Here is a tiny trained network, its code and every weight. The questions are about switching its units off for an input and a class, where a switched-off unit gives its printed mean instead of its output.

import numpy as np


def w(rows, s, z=0):
    codes = np.array(rows[::2]) - 128.0
    scale = np.full(codes.shape[1], s)
    scale[-1] = z or s
    return codes * scale


def f(y):
    return y / 2 * (1 + np.tanh(0.7978845608 * (y + 0.044715 * y**3)))


def log_softmax(a):
    a = a - a.max(-1, keepdims=True)
    return a - np.log(np.exp(a).sum(-1, keepdims=True))


def net(x, mask):
    res = np.array(x, float).reshape(1, 7) / 4 @ E
    y = f(res @ A[0][:, :-1].T + A[0][:, -1])
    res = res + np.where(mask, y, B[0][:, -1]) @ B[0][:, :-1]
    return log_softmax(res[-1] @ U[:, :-1].T + U[:, -1])


A, B = {}, {}
E = w([
[128,128,128],'x0',
[127,129,128],'x1',
[145,57,149],'x2',
[127,128,128],'x3',
[57,115,151],'x4',
[154,160,250],'x5',
[128,128,130],'x6',
],0.018)
A[0] = w([
[44,115,151,223],'neuron 1',
[155,156,139,127],'neuron 2',
[136,195,157,153],'neuron 3',
[153,9,154,255],'neuron 4',
[103,137,121,111],'neuron 5',
[136,83,135,213],'neuron 6',
[105,83,91,146],'neuron 7',
[143,145,230,163],'neuron 8',
[164,158,137,109],'neuron 9',
[110,180,119,213],'neuron 10',
[146,155,247,178],'neuron 11',
[26,113,153,241],'neuron 12',
[66,145,91,54],'neuron 13',
[61,119,149,210],'neuron 14',
[130,201,145,168],'neuron 15',
[121,150,18,226],'neuron 16',
[157,94,115,97],'neuron 17',
[187,154,138,119],'neuron 18',
[126,118,209,71],'neuron 19',
[130,74,106,127],'neuron 20',
],0.016,0.0074)
B[0] = w([
[95,127,45,194],'neuron 1',
[92,114,209,149],'neuron 2',
[104,120,155,177],'neuron 3',
[204,81,120,222],'neuron 4',
[119,133,116,135],'neuron 5',
[161,106,147,167],'neuron 6',
[108,68,112,179],'neuron 7',
[132,222,161,229],'neuron 8',
[109,118,187,150],'neuron 9',
[83,190,131,172],'neuron 10',
[144,245,184,249],'neuron 11',
[71,130,63,208],'neuron 12',
[50,140,64,164],'neuron 13',
[105,131,60,181],'neuron 14',
[100,126,176,175],'neuron 15',
[206,163,6,248],'neuron 16',
[148,102,155,144],'neuron 17',
[100,102,175,163],'neuron 18',
[159,238,61,187],'neuron 19',
[141,52,122,163],'neuron 20',
],0.012,0.02)
U = w([
[211,200,74,245],'0',
[90,149,212,223],'1',
[100,140,54,1],'2',
[58,185,137,18],'3',
[216,65,96,113],'4',
[240,153,187,35],'5',
[100,3,82,165],'6',
],0.011,0.0056)

Each question gives the input, the list of numbers given to net, and the class t.
The units are the neurons (one row each of A and B). Each row of codes is followed by its name. A weight is (code - 128) times the scale printed after its matrix; where a second scale follows, it is the last column's (A, B and U).
mask holds one flag per neuron, in row order. A switched-off neuron (its flag False) gives its mean, the last column of its row in B, instead of its output. The means were averaged over made-up inputs and are rounded, as every weight is.
A unit's drop is (log p(t) with every unit on - log p(t) with that unit switched off) / (log p(t) with every unit on - log p(t) with every unit switched off).
The circuit of an input: a set's keep is (log p(t) with only the set's units on - log p(t) with every unit switched off) / (log p(t) with every unit on - log p(t) with every unit switched off). Starting from the 12 units with the biggest drops (on a tie, the unit counted first), units are removed one at a time, each time the one whose removal leaves the highest keep (on an exact tie, the one counted first), for as long as the keep stays at least 0.8.
units of the circuit, in order: the units of the circuit, biggest drop first
top k neurons: the k neurons with the biggest drops, biggest first
drop of u: that unit's drop, to one decimal
input [-6,-5,-7,-4,2,-1,-4], class 2: units of the circuit, in order -> [neuron 11; neuron 8]
input [5,7,4,-8,0,5,4], class 5: units of the circuit, in order -> [neuron 16; neuron 4]
input [6,-3,-7,-1,1,-7,-6], class 2: units of the circuit, in order -> [neuron 13]
input [-5,0,-8,-1,1,-4,-7], class 2: units of the circuit, in order -> [neuron 11; neuron 13]
input [-4,1,1,1,-7,0,0], class 4: top 3 neurons -> [neuron 11; neuron 8; neuron 19]
input [7,0,1,5,-2,8,5], class 5: top 3 neurons -> [neuron 19; neuron 12; neuron 11]
input [-4,5,6,-2,1,-7,-4], class 6: top 2 neurons -> [neuron 11; neuron 7]
input [5,-4,-1,4,-1,6,-7], class 1: drop of neuron 16 -> 0.3
input [2,-6,-1,-3,-3,7,0], class 1: drop of neuron 16 -> 0.2
input [-3,-1,-2,5,-5,2,-7], class 1: drop of neuron 16 -> 0.1
input [6,-6,3,-3,7,-5,4], class 6: drop of neuron 5 -> 0.0
